The rows lie along a hidden order. The number after each row says roughly how far along it the row is, from 0 to 30. A new part has a new order.
In the rows, 100 means zero.
[110 102 117 108  94  46 105  89 100  99  95 111  93  96  97 124  61  98
 103 111  86 103 100 103 111  95  87 112  86 109  99 110 106 115 109 106
  84  96  84 113 125 109  99  88 116 113  88  54 124  94  74 100 107  97
 105 133 115  92 107 134 112  88 104 109 126 100 108  94 109  96  52  95
 111 103 109  97 106 110 131 106  96 109  81 101 104  97  99 110 111 128
  80 111 119  83 100 112  97  98  98 108 102  91  98 111 110 102 103  92
 100 120 130 101 101  69  84  99  96  97 100 113 103 102  98  93  98 112
 104  82 132  88 104  83  95 108  93  93  77  88  77  95 104  98  73 109
 119 101 101  89  95 108  77  99  85  71  92 100  88  98  91  98  88  94
  96 107] => 21
[122 100 120 111  92  28 112  89  95 110 103 109  84  91 102 115  31  91
 108 109  76  97 100  98 118 104  75 121  84 102  95 109 106 124 121 120
  88  86  83 112 122 119  92  94  98 112  87  55 122  85  64  98 107  97
 111 125 112  85 108 148 109  94 107 111 127 107  96  94 108  94  51 100
 108 105  92  91 108 107 122 101 108 112  58 107  99  94 106 106 108 133
  62 116 130  83  97 112  93  95  94 108 101  92  96 112 112 105 111  91
  95 119 132 105  97  53  89 101 103  91 109 115 116 105  90  95  95 114
  96  75 155  79 109  84  95 106  81  86  60  89  74  91 111  91  66 104
 114 102 119  88  96 108  70  96  92  59  88  99  92  99  76 103  88  94
  92 105] => 25
[124  99 118 113  92  30 108  87  96 109  99 110  86  97 100 115  40  93
 103 112  71  97 100 100 119  95  80 116  86 104  95 113 110 118 115 112
  86  88  75 113 119 116  96  93 107 112  89  54 121  87  72  99 106  97
 100 129 112  90 111 150 109  89 106 111 122 102  99  98 106  95  51  96
 119 102  99  96 106 110 128 108 102 111  39 105 103  94 100 101 115 124
  73 119 127  77 100 110  95 100  94 106 101  92  97 112 114 103 108  93
  96 116 138 102  97  49  92 101 101  91 107 113 110 101  99  95  96 114
  92  77 143  88 102  85  91 110  91  89  55  88  60  95 110  90  70 106
 115 101 118  85  95 106  72  96  89  50  87  99  91  99  80 100  88  94
  95 106] => 25
[107  95 119 114  94  34 104  84  99 106  96 110  85 103  99 119  58  94
  88 121  81  94  99 102 121  84  91 115  93 105  93 116 110 122 125 112
  87  91  73 110 128 110  97  95 116 114  92  55 129  88  80 101 104  97
 114 119 113  92 113 149 109  80 101 109 122  95 103 103 108  97  44  93
 131 100 109 103 103 115 132 113  96 105  57  99 106  93  95  99 120 120
  79 117 127  73 103 104  97 110  94 103 101  94  98 110 114  99 102  93
  99 121 134  96  96  47  87 100 106  91 110 110 103  98 100  92  97 113
  90  75 154  94  94  86  89 117 101  92  49  90  57 100 112  84  72 109
 116 100 118  79  93 103  65  94  92  44  91  98  90  98  85  97  85  92
  98 111] => 26
[ 71 101  86  99 110 134 116 105  95 100 105  98 121 100 103  94 131 105
  89  89 108  98 100 102  82 109 129  93 106 100 117  92  95  86  83  88
 101 101 109 100  72  96 103  95 118  98 113 146  94 109  87  98 102 107
  74  94  89  88  88  83 104 115 106 100  82 105  89 104 105 105 118 106
  78 108  89  95 100  86  92  96 103  97 133  96  99 106 117 100  75  90
 117  79  80 112 101  97 101 104  99 104  99 107 104  98  98  99  95 101
 102 101  65 101 104 127  94  98 106 101  89  99  86 103  97 106 106  90
  95 111  71  95 110 111 109  94 106 104 124 104 140 100 105 115  95  98
  89 108  75 116 103 105 116 104 117 140 106  82 114 105 104 105 104 102
  99  95] => 12
[ 59 107  78  96 111 154 107 114 106  88  96  97 130 104 101  93 159 120
  82  85 122 109 101 104  75 107 139  88 110 104 115  95  94  84  77  77
  98 113 117  97  84  83 111  90 139  94 110 146  98 112 119  99  98 105
  74 100  85 102  82  25 105 111  97  91  96  96 103  97  99 105 148  97
  77 103 114 103  94  89 113  91  91  96 151  83 100 109 106 107  83  68
 146  74  73 117 101  94 108  99 105 102  98 104 105  94  78  96  88 107
 109  92  65  98 109 134  92  96 101 117  83  96  71 103 111 105 108  87
 130 120  30 105 109 106 111  95 116 114 165 106 174 101  90 127  98 101
  88 103  56 116 102 103 128 114 105 153 112  84 106 103 122 101 103 101
 104  93] => 5
[ 77 114  76  93 109 171  99 116 108  83  92  99 132 101  97  85 158 123
  94  81 122 114 102 106  67 115 137 104 104 107 112  92  94  75  50  73
  97 118 115  95  89  83 116  86 139  94 106 153 108 119 121  98  99 105
  69 108  85 100  79  24 112 116  97  97  91  97 107  85 103 104 145  95
  69 103 118  99  96  85  97  83  90  99 169  88 100 114 105 116  77  84
 151  68  74 127  98  96 107  86 109 103 101 102 104  97  71  99  89 106
 114  93  75 102 113 144  91  94  93 116  78  98  69 106 109 107 106  86
 134 117  19 100 115 103 115  90 111 114 174 106 158  98  84 126  92 101
  92 106  38 128 102 107 134 114  89 161 113  89 103 102 125 101 108 103
 104  89] => 0
[ 68  99  82  99 112 140 114 108 101  97 101  99 116 103 102  97 143 111
  83  92 110 103 100 103  82 106 134  98 108 102 117  92  96  91  88  94
  98 105 110 100  81  93 105  97 125  98 115 146  96 108  95  99 101 105
  82 101  88  91  89  66  97 111 102  97  85 100  94 106 107 106 132 103
  84 107  97 101  97  90  91  84 100  95 141  94  99 107 113 102  80  86
 127  77  73 110 102  96 103 107 100 104  98 105 105  95  92  96  90  97
 104 101  57  98 105 123  91  97 106 105  89  98  73 102 102 108 107  89
 113 109  69  96 110 109 108  96 111 107 125 104 138 102 102 114  97 101
  90 106  74 114 102 104 120 108 120 108 107  87 111 104 105 103 103 100
 103  94] => 11
[ 65 107  77  94 108 150 113 110 100  95 104  94 120  99 104  84 130 112
  91  81 114 105 101  96  78 114 128  89 107  96 115  89  91  83  70  83
 103 108 121  92  73  89 105  95 112  93 109 161  94 107 106  97  99 105
  78  83  82  94  82  47 100 119 102  95  92 106  91  95 101 102 138 101
  71 106  97  97  98  81  90  85 102  96 149  95  96 111 117 105  70  89
 128  71  78 124  99  97 102  93 104 102  99 107 102  96  80 103  97 106
 106  91  70 104 108 143  97  99 101 112  88  95  85 105 101 110 105  87
 125 116  38  97 115 112 113  91 105 107 139 108 159  97  94 124  92  92
  82 107  55 122 105 103 128 108 104 156 110  85 110 104 107 105 104 104
 100  88] => 6
[112  93 122 119  96  25 124  84  95 113 105 112  89  94 108 125  49  97
 101 116  74  94  98  99 121  96  78 128  86 107 110 118 110 130 127 120
  87  84  76 120 119 115  92  94 108 117  93  61 118  84  45  98 110  95
 114 135 109  75 110 157 107  84 109 113 132 102  92 104 112  97  38 104
 118 106  94  93 106 114 140 113 115 112  49 103  96  91 102 104 109 135
  73 121 132  74 100 111  96 107  91 111  96  91  99 109 116  97 107  89
  90 124 140  98  96  42  83 100 104  84 106 117 107 102  89  90  97 114
  84  69 162  76 104  79  95 110  89  85  53  85  69  90 117  88  78 112
 112 101 129  87  93 105  65  91 120  46  88  94  96  99  76 103  86  89
  94 109] => 30
[ 73 110  78  92 108 156 101 116 105  87  95  96 126 102  98  83 156 116
  89  80 118 110 102 102  86 111 132  84 105 101 109  88  93  76  68  78
 101 113 122  87  58  83 111  91 132  92 106 151 100 116 134  99  96 104
  73  94  82 103  81  34 106 119  98  94  84 100 101  91  98 103 150  95
  78 105 113 101  97  81  85  82  90  97 162  87 101 113 109 113  82  76
 134  71  78 128  98  95 105  90 107 100 102 106 102  96  70 102  91 108
 109  90  73 103 111 137  95  97  97 117  86  95  75 104 108 109 105  88
 132 120  16 107 113 108 111  92 110 114 153 107 159 100  87 126  92  95
  89 106  46 120 105 104 130 112  87 166 111  85 103 103 120 102 105 104
 103  89] => 1

Part 2:
[ 75 117 119 122 103  97 113 173 131 150  75 116 104 114  80 128  97 107
 107 108  91 114  84 155 134  98  92 102 111 112 117] => 19
[ 87  84  96 100  64  94 133  82 122  81  14  93 126 156 107  92  83 100
  83 110  66  98 123  90 108  96  88  97  94 111  96] => 22
[ 90  96  55 111  80 111  84 122 115 146  99 110  87 108 100 105  41  89
  88 110 126 133  75  95 119 117 149  95  69 153 115] => 19
[120  82 109  86  97 130  56  99 116 128  78  99  96 100  70 133 120  97
  74  96 104 104  95  86  96 112  48  70 102  83  76] => 9
[133 105 132 114  90 102 117 144  39 103  98  66  82 107 100  83 152 102
  89 128 116 133 103 109 126  97  92 110  65  93  85] => 9
[108 132  32 141 102 127  89  92  85  88  97 108  74  60 127  78  67  85
  69  71 120 103 122  99  61 120 101  81 114  87 106] => 0
[ 90 102  42  88  83  82  99  37 109 120 133  92 108 135 105 101  67  80
 108 126  76  88  93 138 112  81 132  89  87  78 101] => 25
[130 112 109  98  81 131 100 173 100  69 144 106  71 138 112 102  78 104
 102  55  96 134 100  79 110 102  70 131 115  79 131] => 8
[ 87  94 143 111 124  96 111 155  91 131  79 146 121  85  93  90 108 107
  70 130 106  80 135  99  82 105  67 136 112  97 107] => 6
[158 109 122 112  88 121  78 156  76 109  93 124  96 139  74  93 112  83
  77  44 104  82 117  85 111  98  79 121 105  65  82] => 6
[106  99  45  80  80 136 103  31 123 122  67 113  91  88 106 117  22  93
  89  88  85 111  66  48 105  98 119 102  86  94 109] => 3
[ 89 107  92  75  70 112 125 111  74  58 138 101  85 102 113  94  94 104
  92  91 152 112 144  94 116 109  97  78 137 115 151] => 21
[ 85 133 121 121  94  89  85 125 122 135  97 130 124 117  88  83  35 117
 103 101  70  97 169 113 102  97  73  99 135 109 117] => 11
[ 88  89  76 111  77 105 115 120 146 104 105 118  94 139  80 144 106 103
 117  74 108  79  94 167  95 102  97  80 121 112  99] => 30
[139  88  87 127  92  89 145  99  97  62 136  87  60 114 124  84 109 116
 109 116 131 109  86  97 103  92 112  98  78  79 158] => 18
[101  89 112 109  85 111  75 144  87 145  95 144  83  90 128  88 121 115
 106  52 125  97  79 104 125 101 103  77 130  55 107] => 11
[ 85  92  93 122 113 129  98  52 107 113 133 100  64 111 101 102 108  89
  70  44 139  92  75  96  90  89  81  90 139  70 108] => 17
[142 113  79 107  70  99  62  69  96  68 147  88  95 135 100  94 117 108
  62 106 122  89 142  84 117 118 102 115 105  70 116] => 13
[117 115 101  92  67 116 132 137 124 133  99 115 154 135  80 110 151 121
  82  87 124  86 119 108  60  91  84 118 122 105  93] => 19
[ 85 136  46  66  71 131  89  51  97  66 150  76 113 117 100 115  93 113
  96  76 114 129 104 115 105 108 132  79 123 108 105] => 18
[132 114  80  84  56 107 112 151  55 114  43 109 120  99 115  88 105 125
 109  65 119 171 144  85 105 100  79  91 113  95  88] => 4
[ 75 124  49  74  60 114  93 103  84  76 166 114  70  92  91 123 107 107
 103  53 125  71 110 132  93  93  90  74 101 104  67] => 27
[125 120  39  93  49 135  81 130 104 146 100 139 113  85  57  92  77  90
 111  61 130  98 126 105 116 134  98  82 131  84  73] => 7
[ 95 113 113 121  55 123 125  82 124  84 102  94  85 123  94 119  94 106
  45 118  90  88 130  96  73 101 113 127 121 116 100] => 20
[ 83  76 101  76  68 107 131 107  60  95 172  62  74  83 120 104  94 115
 115 104 133 106  89 136 105 100 118  88 118 129 111] => 30
[ 91  96  68 116  95 111 133 172  96  73  94  31 118  88  96 121 172 104
 107  83 129  83  91 101 105  98  89  65 111  85 112] => 20
[110 140  63  87  92 100 102 103 117 134 159  66 106 137  87  94  45 105
 119 100  74  82  68  97  97 102 140  58  97  92  99] => 19
[119  83 130 122 100  94  78  99 105  90 135  87 108 132  47  85  76 112
  99  98  86  84 136 122 142  95 113 130 125 119 102] => 23
[128 102  99 139 116 121 101 142  69  97 118  82  96  50 119  71 113  89
  98  90 118 116 123 115  60  95  83 110 145  87 111] => 0
[116  60 142 102  73  97 117 145 118 107  69 122 101  84  94  75 134 110
 115  83  86 106 104  82  96 112 110 104 143  81  95] => 14
[ 53 114  71 120 108  84 127 131  83 109 107 103  83  58 108 124  50 116
  84 102 140 105  84 109 126  91  62 102 107  73 100] => 10
[ 94 110  34  73 107 116 117  91 115  77  41 159 135  64  72 136 116 102
 124  57  91  88  95  83 114 107  96 104  82  70  95] => 0
[ 71 107  56 109 101  95  51  33 107 115 158  41 115  90  96  88  85 105
 116 121  89  91 129 108 135 106 115  99 123 113 125] => 19
[123  73 106  94  70  87  95 149  99  60  97 110 104 108 135  47  91 128
  99 113  91 108 117  80  78  97 104  94 102  98  86] => 15
[ 94  90 138  73 114 124 105  79  95  88  72  73 100  87  75 131 137  88
  92  93  92  90  89 111 108 122  94 137  94 140 110] => 13
[139 105 128  93  86 131  86 109 104 138 140 123  66  89  87 105  94 114
 127 126  96 124  58 120  94 116  96 100  97 131  81] => 10
[ 97 125  93  65 106 117 104 161  80  43 123 131  87  97 109 110  62  96
 102 138  89 116  77 149  95  85  65  90  76  98  95] => 9
[124 113 124 122 111 108 129 109  81  87  98 125  69  99  83 116 127 100
  76  93 104  90 102 114  93  94  53 157  91  71  64] => 2
[143 110  64  86  89 134 121 135  75 112 108  85 120 162 118 120  79  98
  98  90 116 116  76 107  91  81 113 112  62 115  93] => 18
[ 76 100  32  88  92 122 144  67 110 108  64 136 109  98 129  77 116  94
  86  77 110 107 112 129  67 127  85  96 116  72  97] => 9
[ 96 114 122 113 106 123  69  65 125  81 112 108 109 110  42  99 121 126
  69 106  84 101 119 102  94  93 100  97 104 133  70] => 16
[106 106 124  66  97 111 107 145  54 101  69 103 147 149 113  77  99  88
 100  77  55  83 136  88 102 109 116 103 112 123  99] => 13
[126  96 123  92 108  95  51 163  92  92 154 141  75  73 125  88 109 112
 108 101  86 101 117  84  52  84  86  81  88 117 124] => 13
[132 121 136  94 115 103  44 109  92 103 127  99 114 107  93  87 147 124
 122 117  74 105 128  84 105 100  77 130  96 117 115] => 4
[116  99 159 109  96  91  55  85 113 110 146  77  88 117  88  88  76 122
  64  92  79 123 117  64  75 112 111 104 126 106  73] => 8
[ 85  96 119  76 112 113 113 111  98 104  59 120 160 156 114  95 123 118
  90  86  80  79 103  63  92  93 109 117  92 125 117] => 18
[ 95 108  22 131 106 135  94 113  72 140 123 102 110  82  70  99 157  88
  97 108  96  80 119 127  90 110  92  95  82  98  77] => 13
[118 104 100 112 100 125  93 147 112  86 111 106 102 132 117 104   4 107
  85  92 127 129 133 103  69 105  10 108 114 138 114] => 9
[114 108  80  46  74 100 115 101  82 132  78 134 115 114 117 121 146 111
 109  96 117 104 129  80  62 100  89  56  75  99 117] => 16
[ 86  85 141  70 102 110 152 107  91  93  94 116  82 136  82 100  62 104
  80  51  96 122 115  49 117  94  99  99 126 121 129] => 19
[ 65 115  90 116  99 103 145 144  83  94  45  91 116  87  89  88  50  90
  87  49 139 109 104  99 128 104 109 108 106 158  95] => 14
[ 55  96 135 119 120  65 106  72 112 128  58  78 108 135 138  94 106 109
 105 135  93 121  77 139 117  86  66  96 113  71 106] => 16
[ 59 118  43  90  68 131  50  78  93 121 119  93 104  72  89 114 184  94
 102 107  88 103 100  98 118 108 102 122  79 106  74] => 15
[123  88  65  82  77  92  58 107 116  48 135 131 106  96 107 101 115 103
  89  80 134  83  95  79  99 102 121 132  72  85  84] => 15
[136  92 134  88 101 119 118  54 106  81  95  82  85 134  84  97  35  79
 122  94 109  64  80 115 112 116  76 106  88 134 102] => 16
[121  79 119  96  82 102  91 155 146 121  87  86 106  82  58 102  93  93
  97 147 123 125 101  62 111 100  74  92  98 126 121] => 15
[111  72  74 102  86 125  74 151  71 125  70 121 116  92 159 123 123  99
  73 101  95  93 128 126  74 105  95 110 124  62 115] => 10
[118 110 112  99  97 114 100 111 105  96  29  94 125 113  76  84 116 109
  72  86 118 102  79  52 109 109  97  66  56 118  76] => 9
[111  88  87 113 105  67 138 122 134 102  43 130 132  75 103  77  74  73
 118  92 105  72 109  94  96 116  95 117 100  74 107] => 5
[117 108 124  86 116  92  98  97 143 101 152 131  71 111  97 120   0 100
  81 121  94 136  79  98 100 117 105 130 101 113 114] => 8
[108 104 141  79  65 101  57  42  94 134  73 123  97  84 107 117  88 122
  90  95 102 101 127  67 101 130 129  91  81 120  94] => 10
[142  95 118  89  67 120  45  80  75 107 129 119  67 101 123 111  66  92
  70  66  98  53 120  88  77 114 107  74  94  67  85] => 14
[102  95  96  69  99  97 112  95 107  98  92 115  85 112  91 164 107  93
  97  81 109 141  46 121 132  88 123 112  64  86  84] => 17
